Each row of numbers stands for one object and depends on some of the facts below. Use the named rows to name the rest.

How the objects are related:
pakle: uses; klegrik: is of sort
(trebaskos, pakle, zoton); (bosi, pakle, mafir); (skedram, pakle, ludruri); (nonis, pakle, gaplapu)
(grobek, pakle, razom); (rabras, pakle, febuk); (nade, pakle, klegrom); (dibral, pakle, traklon)
(mafir, pakle, paplun); (fiva, pakle, varol); (stadril, pakle, gidra); (razom, pakle, delak)
(kemudrok, pakle, botropim); (stegras, pakle, drufler); (zaplir, pakle, nizes); (rida, pakle, klireses)
(mukatri, pakle, lomor); (soskun, pakle, rida); (klegrom, pakle, soskun); (vutra, pakle, ragek)
(pobrak, pakle, rorur); (nosik, pakle, trebre); (seskik, pakle, bosi); (zoton, pakle, stegras)
(flofoskem, pakle, trebaskos); (lomor, pakle, debe); (delak, pakle, nosik); (zaze, pakle, seskik)
(drupostol, pakle, fitiplo); (zefle, pakle, fluma); (dribam, pakle, flifun); (gratal, pakle, pema)
(murus, pakle, lotes); (lotes, pakle, plitrus); (nekas, pakle, mestom); (povir, pakle, sastok)
(fluma, pakle, skifo); (gaplapu, pakle, latre); (botropim, pakle, stadril); (niki, pakle, skedram)
(pema, pakle, stamulu); (bodile, pakle, vakur); (ludruri, pakle, tuval); (debe, pakle, zaplir)
(brifa, pakle, gadros); (bebroskos, pakle, drapler); (zivosir, pakle, bogruko); (trebre, pakle, flestos)
(traklon, pakle, klimu); (skoplupa, pakle, plefebri); (kulur, pakle, gratal); (sakul, pakle, mukatri)
(zusak, pakle, kulur); (kliga, pakle, zusak); (britol, pakle, niki); (kubra, pakle, kloso)
(skifo, pakle, kemudrok); (plefebri, pakle, tropletir); (vobil, pakle, skoplupa); (fetek, pakle, gidris)
(dodun, pakle, grobek); (klireses, pakle, mevor); (dotro, pakle, nekas); (flestos, pakle, flofoskem)
(nizes, pakle, zivosir); (drapler, pakle, bitrin); (gruza, pakle, nade); (bogruko, pakle, dotro)
(rurum, pakle, fiva); (sastok, pakle, dolu); (stamulu, pakle, murus); (gidris, pakle, soza)
(bitrin, pakle, rofo); (dolu, pakle, rabras); (disko, pakle, dodun); (plitrus, pakle, vobil)
(sketrir, pakle, zefle); (latre, pakle, tradi); (vakur, pakle, zive); (raval, pakle, nonis)
(gidra, pakle, drabolom); (febuk, pakle, kliga); (rofo, pakle, britol); (stibi, pakle, vutra)
(mestom, pakle, kubis); (trebaskos, klegrik, 15); (bosi, klegrik, 15); (skedram, klegrik, 189)
(mevor, klegrik, 15); (nonis, klegrik, 669); (grobek, klegrik, 669); (rabras, klegrik, 15)
(nade, klegrik, 15); (dibral, klegrik, 669); (mafir, klegrik, 669); (fiva, klegrik, 15)
(stadril, klegrik, 189); (razom, klegrik, 189); (varol, klegrik, 189); (kemudrok, klegrik, 669)
(stegras, klegrik, 15); (zaplir, klegrik, 669); (rida, klegrik, 15); (klimu, klegrik, 189)
(mukatri, klegrik, 189); (soskun, klegrik, 669); (klegrom, klegrik, 189); (vutra, klegrik, 15)
(pobrak, klegrik, 189); (gadros, klegrik, 669); (nosik, klegrik, 669); (seskik, klegrik, 189)
(rorur, klegrik, 189); (drabolom, klegrik, 669); (zoton, klegrik, 669); (tropletir, klegrik, 189)
(flofoskem, klegrik, 669); (lomor, klegrik, 15); (delak, klegrik, 15); (zaze, klegrik, 189)
(brutrupla, klegrik, 669); (drupostol, klegrik, 669); (zefle, klegrik, 669); (kubis, klegrik, 15)
(dribam, klegrik, 189); (gratal, klegrik, 15); (murus, klegrik, 669); (lotes, klegrik, 15)
(nekas, klegrik, 15); (povir, klegrik, 669); (fluma, klegrik, 669); (gaplapu, klegrik, 669)
(botropim, klegrik, 189); (niki, klegrik, 189); (pema, klegrik, 189); (bodile, klegrik, 669)
(dupo, klegrik, 189); (ludruri, klegrik, 189); (debe, klegrik, 669); (brifa, klegrik, 189)
(bebroskos, klegrik, 669); (zivosir, klegrik, 669); (trebre, klegrik, 15); (traklon, klegrik, 189)
(skoplupa, klegrik, 189); (kulur, klegrik, 189); (sakul, klegrik, 669); (zusak, klegrik, 15)
(kliga, klegrik, 669); (britol, klegrik, 189); (ragek, klegrik, 15); (kubra, klegrik, 669)
(skifo, klegrik, 669); (plefebri, klegrik, 669); (paplun, klegrik, 189); (vobil, klegrik, 669)
(fetek, klegrik, 15); (tradi, klegrik, 669); (dodun, klegrik, 669); (klireses, klegrik, 189)
(dotro, klegrik, 189); (flestos, klegrik, 669); (nizes, klegrik, 15); (drapler, klegrik, 189)
(kloso, klegrik, 669); (zive, klegrik, 15); (gruza, klegrik, 189); (bogruko, klegrik, 669)
(soza, klegrik, 189); (sobren, klegrik, 15); (rurum, klegrik, 669); (sastok, klegrik, 669)
(stamulu, klegrik, 189); (gidris, klegrik, 189); (tuval, klegrik, 189); (bitrin, klegrik, 189)
(dolu, klegrik, 669); (disko, klegrik, 669); (drufler, klegrik, 15); (plitrus, klegrik, 669)
(sketrir, klegrik, 669); (latre, klegrik, 15); (vakur, klegrik, 15); (raval, klegrik, 189)
(flifun, klegrik, 189); (fitiplo, klegrik, 15); (gidra, klegrik, 189); (febuk, klegrik, 15)
(rofo, klegrik, 189); (stibi, klegrik, 669); (mestom, klegrik, 189)

Some objects and their rows:
trebaskos: [-18  28 -44 -29 -49   2  -4 -15  -3   7  -8  10 -33  11  56  -9 -18  27
  37 -32   4  40 -34 -17  -5   2  -6   6  -5  10 -19 -55  39]
fiva: [ -7  22 -42 -50 -33  -7  18 -17  11  -1 -10   9 -22  24  27 -23 -31  -9
  30 -30  -7  38 -23  16  18 -16  16 -18   8  -1 -36 -36  28]
zusak: [-12  19 -39 -34 -40  -2  13  -8  -5   5  -7   1 -30   5  36 -12  -9  24
  26 -30  -5  48 -24   0   5 -13  -2   0   6  17 -14 -53  30]
trebre: [-14  28 -42 -30 -49   4  -3 -17  -2   7  -8  10 -34  10  54 -11 -17  27
  37 -32   4  41 -35 -16  -5   1  -8   8  -3   9 -19 -53  38]
rida: [-13   5 -20 -49 -38  -2  13 -31  -9  19  -8   9 -17   4  54 -16 -13  48
  30 -24   7  30 -21 -11  -4 -15 -10  16  15  18 -27 -57  20]
pobrak: [ 37  29   5 -42  46  27 -10  38  -9  69 -13 -36 -15 -13   6  -8  11 -53
 -20 -29  30   0 -25   6 -25  29 -22 -50  -7 -23  -9  33  -8]
skedram: [ 14  36  -6 -10  14  31   9  28   9  66 -25 -20  -8 -23  37 -24 -17 -26
 -13 -10   0 -16  19   9 -10  47   7 -47 -27  -5   1  43  -2]
razom: [ 13  38   4 -10  12  32  -7  29   3  69 -25 -22 -21 -24  32 -17 -14 -22
  -9 -18  16  -9  -3  -7 -24  42 -10 -30 -30  -9  -1  41   7]
kulur: [ 13  31   5 -13  21  26  10  42  -2  67 -25 -32 -15 -26  17 -17  -9 -25
 -20 -14   7  -5   8   9 -14  30   0 -39 -25   2   3  37   1]
tropletir: [ -5  28  -8  -5  25  19  11  55 -16  64 -31 -32  -8 -21  27 -10 -23 -29
 -22 -10   7 -16  13   8 -15  38  14 -52 -38  15  -1  18   7]
traklon: [  6  79  37   3  43  57  12  25   0  53 -13  14 -21 -27   0 -31 -30 -17
 -35  29   1 -28 -15 -14   9  12  16 -18 -13  -2  -9  24  22]
skoplupa: [  7  30   0 -10  23  25  11  45  -7  65 -26 -33 -12 -25  20 -16 -14 -26
 -21 -13   8  -9  10   9 -13  33   5 -43 -28   7   1  29   3]
tradi: [-32 -31 -15  28 -17 -14 -22 -28 -16 -55 -30  -9 -17  13 -16   8 -48  -3
  -5   9 -25 -46  35 -14  -4  17  -7 -18  -6  42  44  -8 -40]
soskun: [-20 -31  12 -13 -13 -12 -13 -32 -15 -41 -28 -16 -11  16 -21   3 -17  10
 -10  18  -2 -52  16 -12  -1  -6 -37  11   4  30   7  -9 -58]
plefebri: [-26 -19 -12   5 -13 -15 -12  -3 -16 -56 -28 -25 -22  20 -35   9 -18 -17
 -13  15 -15 -40  17  -2   8   1 -21 -13 -12  36  19 -12 -44]
grobek: [-20 -10  -7   4 -24  -6 -30 -23  -5 -53 -26 -15 -31  21 -23   7 -16 -11
  -1  10  -5 -39   2 -19  -2  10 -36   3 -12  19  17  -1 -41]
disko: [ -8  -9   1   0 -27  -1 -30 -31   5 -51 -20 -14 -36  18 -30   2  -7 -10
   1   7  -4 -32  -1 -16  -1   4 -46  12  -3  11  19  11 -44]
sakul: [ -9 -20  10   4 -30 -12 -13 -30  13 -54 -22 -11 -34   8 -40  -2 -30 -11
  -1  11 -21 -28  19   5   6 -10 -27  13   2  21  28  28 -50]
povir: [ -5 -16   3  -4 -16  -7 -15 -20   2 -52 -20 -23 -31  15 -48   2   0 -13
 -11  10 -14 -25   9   0  10  -8 -38   5   5  21  23  12 -54]

Rows to name:
No name comes twice in this set of rows, the named rows included.
[ -3 -12  -6  -1 -24  -4 -15 -35  11 -54 -20 -12 -25  16 -28  -6  -8 -14
  -3  15 -22 -36  20  -2  12   8 -32  -4   2  13  21  17 -56] | bebroskos
[-12   8 -38 -13 -43   0   3 -34  -1   7  -6  18 -26  -3  50 -15 -34  40
  36 -36 -15  45  -7 -12  -5   3  12  -2  15  21  13 -43  33] | latre
[-18  16 -35 -23 -54  -8  12 -15   5   4  -9  13 -32   3  45 -14 -40  25
  37 -27 -12  43 -14   4   2 -14  12   6   0  19 -11 -41  34] | nekas
[-30  25 -52 -24 -47  -2  -3  -6 -13   5 -13   9 -28  15  62  -4 -28  24
  35 -29   3  30 -30 -19  -6   8   3  -4 -14  19 -22 -70  44] | drufler
[-16  19 -43 -31 -39  -4  14  -4  -8   5  -7   0 -28   7  39 -11 -12  23
  27 -28  -5  45 -23   0   6 -11   3  -3   3  21 -15 -58  32] | lotes
[ 16  33   6  -8  20  29   5  32   0  67 -23 -21 -15 -28  25 -18 -20 -23
 -15 -12   8 -11   7   3 -16  36   2 -36 -23  -2   5  40   3] | dupo
[-49  28 -73 -13 -18  14  10 -30  -7  13 -27 -10  -9  36  38 -29   7  13
  21 -30 -13  54 -17 -15   6  26  -4 -57   2  12 -18 -64  36] | fitiplo
[-24   5 -29 -44 -36  -6  14 -21 -18  18 -12   8 -11   7  60 -11 -24  45
  28 -21   7  22 -18 -12  -5 -10   0   8   5  26 -31 -71  25] | mevor
[-29  14 -42 -19 -52 -13  14  -7  -6   1 -13  13 -27   7  53  -9 -50  23
  35 -25 -12  35 -11   3   1  -9  22  -2  -9  27 -14 -53  39] | kubis
[ -8  30 -35 -18 -39  -5  16  10 -12   2   9   9 -41  -8  46  -2  -2  26
  22  -3 -16  52 -25   5  -2 -18  -7   6   4  29   0 -68  24] | bosi
[ 28  43  18  -3  20  27  14  50  -1  65  -6 -23 -30 -45  19 -12   8 -20
 -22   8  -2   8   4  15 -20  19 -16 -23 -17   5  20  35 -10] | zaze
[-17  -8  -3  17 -12 -16 -10   9 -19 -57 -12 -16 -36   4 -28  16  -5 -14
 -17  39 -25 -31  14   2   1  -8 -33   0 -10  43  33 -20 -54] | mafir
[ 25  20  15   2  16  33   0   5  10  70 -20 -14 -16 -39  23 -25 -25  -6
  -8 -25  -2   1  22  -1 -24  40   4 -33  -6  -3  33  61  -2] | raval

Now the same objects, written a new way:
Named rows:
zefle: [ 15  -2  -4   4   4   8  23  14  -3   5   2   8  -5 -26  -6   0   9  26
   9   9  10   5   5  -8   2  17  14  -4  -5]
brifa: [  3  -3 -11  10  19   5 -16   5 -13  -2  -6  12  -4  -6 -26   5  17  -1
  23  -1   6  22 -23   6   5 -21 -10  -7  17]
fluma: [ 16  -2  -4   4   5   8  26  14  -7   7   2   9  -8 -28  -6   0   9  27
  16   9  12   3   7  -6   6  19  15  -5  -2]
zoton: [  7  -1  -7  -4  20   8  21  14  -8   3   2  16   8 -18  21   3  -1  43
  -5  17   4  25  -3 -21   7   6  13  -2  -8]
gadros: [  9  -9   6   3   0   9  21  20   1  16  15  32   7 -12  -2   1  24  36
  11   2   8   3  18 -22  -7  -4   9  11 -10]
sketrir: [ 13  -3  -4   3   1   9  21  14   2   3   3   5  -1 -23  -7   0   9  26
   2   8   7   8   3 -10  -3  15  12  -2  -9]
dotro: [  1 -10  -7  10  27   5 -15  -7   3   0 -24  19  -6   1 -24  11  34  -2
  23  10   7  32 -39  -2  -8  -8  -3 -17   9]
bebroskos: [ 14  -2  -4   3  -3   9  19  14   2   3   4   2   3 -22  -7   0  10  25
  -1   7   5  10   2  -9  -6  12  13  -1 -10]
zaplir: [ 17 -18 -12  -2  11  14  18  10  20  -2  11   5   1  -9  -9 -13   3  24
  11  18   6   6  -9  -3   6  19  14   3 -11]
dibral: [ 12  -3  -3   2   1   9  20  14   4   2   4   3   1 -22  -8  -1  10  26
  -1   8   6   9   2 -11  -5  14  11  -1 -11]
fetek: [  5   0  -4  -4 -51   1  -8  -4   2 -10 -15  13  -4 -12  15   9  15 -11
 -30  18   4  -1  -1  16   8   2  -7  -2  -1]
lomor: [ 11 -11 -13  -7 -42   5 -10  -4  12 -15  -4  11  -5  -4  13  -5   4 -14
 -20  24   4  -7  -7  27  22   3  -7   5   2]
flifun: [  0  -8  -2  11  18   4 -15  10 -15  10   4  39   2   4 -20   6  30   9
  33  -6   8  15  -8  -5   2 -37 -12   5  18]
seskik: [  4  -1 -13  11  20   5 -17   4 -12  -3  -7   9  -5  -8 -27   4  17  -3
  20   0   5  22 -24   9   6 -20  -9  -8  18]
zaze: [  4  -2 -12  10  20   5 -17   4 -13  -2  -7  10  -4  -8 -26   4  16  -2
  22   0   6  23 -24   7   6 -20 -10  -8  18]
mevor: [  3  -3   6  -1 -52  -1  -8   5   1   2  -2  45   0   0  18  12  30  -8
 -20  15   6  -8  15  -1   9 -17  -7   9   0]
zive: [  3  -6   5  -3 -51   0  -7   2  -1   2  -3  42   1  -1  20  11  29  -1
 -17  12   6  -8  15   4   5 -15  -9  11   0]
sakul: [ 13  -5  -5   2   2  10  19  14   6   2   7   3   1 -20  -8  -3   7  26
   1   9   6   8   1  -9  -2  14  11   0 -10]
dolu: [ 17  -1  -9   0  16  13  15   6   0  -9   0  20   2 -36 -19  -2  23  38
 -23   4   3  12  20  -2  -2  13  11  -4 -16]

Rows to name:
No name comes twice in this set of rows, the named rows included.
[  5   4  -9  17  14   2 -17  12  -8  -4  -4  18  -7  -4 -32   6  20 -19
  13   5   3  22 -22  -8  14 -24  -6 -12  17] | klireses
[ 12  -3 -10  -7 -44   5 -11 -11  -6 -28 -18  26  -2 -26  -1   9  28   1
 -51  13   2   2  22  21   8   2 -13  -8  -9] | febuk
[  5   4  -5   4  10  10  20  10  10  10  12  17  -3 -30  -7   0  14  34
 -13   5   5   9  -3  -2  -2  16  11   6 -12] | plefebri
[ -2  -5  -3  11  23   5 -15   9 -12  13   7  43   0   0 -20   6  32  12
  29  -7   7  15 -11  -1   3 -36 -12   8  18] | tropletir
[  8   1 -14  11   8   5 -20   5 -19   0  -9   3   2  -6 -24   6  16  -4
  20  -3   5  22 -26  12  -1 -26  -4  -5  19] | drapler
[  1   3   7   0  21   6  19  19  10   2  -9 -33   2 -21  -7  -5   1  20
   4  -2   4  10   1 -13 -14  14   6  -1  -7] | nosik
[  1   4  -5   5  -3  10  22  10  13  13  21  16  -6 -34  -7   3   9  36
 -16   5   5  10 -12  -1  -5  23   6   8 -16] | plitrus
[  9 -15  -9  -7 -39   4  -9 -10  19 -13 -14  17  -5   1  15   1  15 -14
 -19  30   5   0 -15  19  12  10  -3  -1  -3] | nizes
[  9   0 -13  11   5   5 -19   6 -19   1  -8   3   3  -5 -24   6  17  -2
  22  -4   5  21 -25  12  -2 -29  -6  -4  19] | ludruri
[ -1 -11 -10  11 -18   5 -10   8 -12  -5   9  -1  -6  -8 -28  11   6   0
  26  -1   8  24 -33  -2  -4 -11 -25  -8   9] | stamulu
[  5   3   8   4  10   7  18  19  15   2  -7 -35  -2 -23 -23  -7   8  10
   5  -5   5   2   3  -7 -18  19   6  -1  -8] | grobek

